A =
[0.06 3.61 2.11 -0.02 1.18 1.87 0.41 -0.83 3.08 0.41 -0.63 0.53 1.62 -0.89 0.20]
[-3.13 -0.79 -0.66 -4.75 2.10 -1.05 -0.39 0.08 0.78 -1.65 -1.89 -5.42 -4.83 2.62 -0.77]
[1.20 4.38 2.07 2.47 -1.25 2.68 4.16 2.95 3.70 -0.03 1.65 -2.12 2.54 -3.09 3.96]
[-1.20 -3.35 -2.10 -0.45 -5.52 -2.99 -0.16 -2.96 -2.34 0.68 -2.58 0.29 -1.07 -3.85 0.26]
[-0.53 4.14 4.50 -4.24 -2.02 -0.67 1.76 -2.21 6.26 1.43 -4.56 -2.81 -0.59 -0.88 0.95]
[2.04 -2.22 0.35 -0.76 1.97 -1.12 -2.58 -1.37 -1.37 0.51 0.00 2.99 0.28 3.42 -2.46]
Indices start at 1.
row 1 col 1 -> 0.06
row 1 col 13 -> 1.62
row 2 col 11 -> -1.89
row 4 col 12 -> 0.29
row 2 col 10 -> -1.65
row 4 col 3 -> -2.10
row 3 col 7 -> 4.16
row 6 col 4 -> -0.76
row 1 col 3 -> 2.11
row 6 col 9 -> -1.37
row 5 col 4 -> -4.24
row 3 col 5 -> -1.25
row 6 col 11 -> 0.00
row 2 col 8 -> 0.08
row 4 col 6 -> -2.99
row 4 col 10 -> 0.68
row 1 col 8 -> -0.83
row 1 col 5 -> 1.18
row 1 col 14 -> -0.89
row 1 col 9 -> 3.08
row 4 col 11 -> -2.58
row 5 col 6 -> -0.67
row 3 col 3 -> 2.07
row 3 col 14 -> -3.09
row 2 col 14 -> 2.62
row 4 col 13 -> -1.07
row 6 col 3 -> 0.35
row 5 col 1 -> -0.53
row 1 col 10 -> 0.41
row 5 col 12 -> -2.81
row 1 col 15 -> 0.20
row 5 col 3 -> 4.50
row 3 col 12 -> -2.12
row 3 col 15 -> 3.96

grid =
array([[-0.02,  0.06,  0.01, -0.05, -0.15,  0.14, -0.14, -0.03],
       [ 0.06, -0.04, -0.10,  0.05, -0.05,  0.04, -0.04, -0.12],
       [ 0.03, -0.05, -0.05,  0.00, -0.05, -0.02, -0.08, -0.11],
       [-0.03,  0.04,  0.04, -0.05, -0.14,  0.18, -0.15, -0.01],
       [-0.04,  0.02,  0.04, -0.03, -0.14,  0.17, -0.13, -0.02],
       [-0.04,  0.01,  0.04, -0.03, -0.15,  0.14, -0.13, -0.01],
       [-0.01, -0.03, -0.09,  0.02, -0.04,  0.02, -0.03, -0.15],
       [-0.04,  0.04,  0.05, -0.04, -0.14,  0.16, -0.13,  0.00],
       [ 0.01,  0.00,  0.04, -0.04, -0.14,  0.13, -0.17,  0.00],
       [ 0.09, -0.08, -0.10,  0.02, -0.06,  0.02, -0.06, -0.11]])
Indices start at 1.
(1, 1)	-0.02
(1, 7)	-0.14
(7, 8)	-0.15
(2, 8)	-0.12
(3, 6)	-0.02
(1, 5)	-0.15
(8, 7)	-0.13
(9, 2)	0.00
(9, 1)	0.01
(6, 7)	-0.13
(7, 2)	-0.03
(5, 5)	-0.14
(4, 6)	0.18
(5, 8)	-0.02
(3, 4)	0.00
(4, 3)	0.04
(10, 2)	-0.08
(1, 4)	-0.05
(9, 8)	0.00
(3, 5)	-0.05
(8, 5)	-0.14
(8, 1)	-0.04
(5, 1)	-0.04
(9, 6)	0.13
(6, 3)	0.04
(2, 5)	-0.05
(2, 4)	0.05
(5, 6)	0.17
(10, 4)	0.02
(8, 4)	-0.04
(2, 7)	-0.04
(5, 3)	0.04
(6, 5)	-0.15
(7, 4)	0.02

a =
[-2.87 -2.41 -0.22 2.71 1.63]
[-4.63 1.06 -3.61 4.39 0.31]
[-5.92 -5.57 -5.43 6.88 4.38]
[-4.81 -5.64 -5.56 5.68 4.11]
[-2.75 -4.70 -5.07 6.66 5.16]
[5.69 -2.40 2.73 -1.71 4.10]
[3.81 -3.56 3.02 -4.76 4.21]
[-6.71 -5.35 -2.15 4.75 5.06]
[-4.26 -4.69 -6.27 2.07 3.88]
[-4.14 -4.40 -6.21 1.66 7.00]
[-3.23 -3.25 -3.70 3.37 4.86]
Rows and columns are counted from 1.
row 1 col 1	-2.87
row 4 col 5	4.11
row 1 col 4	2.71
row 5 col 5	5.16
row 2 col 3	-3.61
row 1 col 3	-0.22
row 10 col 4	1.66
row 9 col 3	-6.27
row 3 col 2	-5.57
row 10 col 5	7.00
row 6 col 4	-1.71
row 11 col 4	3.37
row 1 col 5	1.63
row 5 col 2	-4.70
row 3 col 1	-5.92
row 6 col 3	2.73
row 4 col 3	-5.56
row 3 col 3	-5.43
row 8 col 4	4.75
row 9 col 1	-4.26
row 7 col 4	-4.76
row 4 col 4	5.68
row 9 col 2	-4.69
row 7 col 2	-3.56
row 3 col 5	4.38
row 2 col 2	1.06
row 8 col 1	-6.71
row 8 col 5	5.06
row 1 col 2	-2.41

X =
[-2.73 6.03 -6.38 -5.25 -3.81 6.18 6.99 -1.27]
[0.58 -3.27 7.30 -1.81 3.14 -4.11 1.24 4.32]
[7.11 -4.69 5.18 4.05 6.60 -2.19 -2.23 6.45]
Rows and columns are counted from 1.
row 1 col 1	-2.73
row 3 col 1	7.11
row 3 col 8	6.45
row 3 col 5	6.60
row 1 col 3	-6.38
row 3 col 4	4.05
row 3 col 3	5.18
row 3 col 2	-4.69
row 2 col 7	1.24
row 3 col 7	-2.23
row 3 col 6	-2.19
row 1 col 7	6.99
row 1 col 4	-5.25
row 2 col 6	-4.11

W =
[[4671 2510 2302 2674 2479 3072 2177 2383 4040 3429 3179]
 [4101 3018 3347 2733 1819 3404 2627 2007 2820 3039 3586]
 [4407 2152 2497 1997 2933 3618 3432 2759 2259 3187 2364]
 [8306 7408 7988 8055 8379 9176 8808 7130 8045 7587 7349]
 [8007 8597 9251 7659 9711 9509 7508 7664 6859 6853 7657]]
Rows and columns are counted from 1.
row 1 col 1 -> 4671
row 1 col 8 -> 2383
row 4 col 5 -> 8379
row 3 col 2 -> 2152
row 1 col 3 -> 2302
row 5 col 4 -> 7659
row 4 col 6 -> 9176
row 2 col 4 -> 2733
row 1 col 9 -> 4040
row 3 col 9 -> 2259
row 5 col 6 -> 9509
row 1 col 11 -> 3179
row 5 col 5 -> 9711
row 1 col 10 -> 3429
row 4 col 9 -> 8045
row 5 col 3 -> 9251
row 2 col 11 -> 3586
row 4 col 11 -> 7349
row 3 col 8 -> 2759
row 4 col 3 -> 7988
row 3 col 7 -> 3432
row 4 col 4 -> 8055
row 3 col 1 -> 4407
row 5 col 2 -> 8597
row 4 col 7 -> 8808

x =
[[ 3.15 -3.94  0.42 -3.05 -5.15  1.00  1.47  2.79  2.20  2.68]
 [ 0.10 -0.28  3.68  0.05 -5.12  1.51  2.43  1.78 -0.41  1.07]
 [ 0.74 -2.21  1.44 -2.04 -5.50  1.63  2.27  2.12  0.06  0.36]
 [ 4.07 -4.77 -0.88 -4.63 -2.45  0.51 -1.27  0.65  2.45  1.81]]
Rows and columns are counted from 1.
(1, 1) = 3.15
(2, 4) = 0.05
(2, 9) = -0.41
(3, 6) = 1.63
(4, 1) = 4.07
(1, 8) = 2.79
(4, 7) = -1.27
(2, 6) = 1.51
(1, 6) = 1.00
(1, 7) = 1.47
(1, 4) = -3.05
(2, 8) = 1.78
(3, 8) = 2.12
(3, 2) = -2.21
(4, 10) = 1.81
(4, 5) = -2.45
(1, 10) = 2.68
(4, 4) = -4.63
(3, 5) = -5.50
(3, 10) = 0.36
(2, 7) = 2.43
(1, 9) = 2.20

M =
[[4 4 5 3]
 [8 7 0 3]]
Rows and columns are counted from 1.
row 1 col 1 = 4
row 2 col 4 = 3
row 1 col 3 = 5
row 2 col 3 = 0
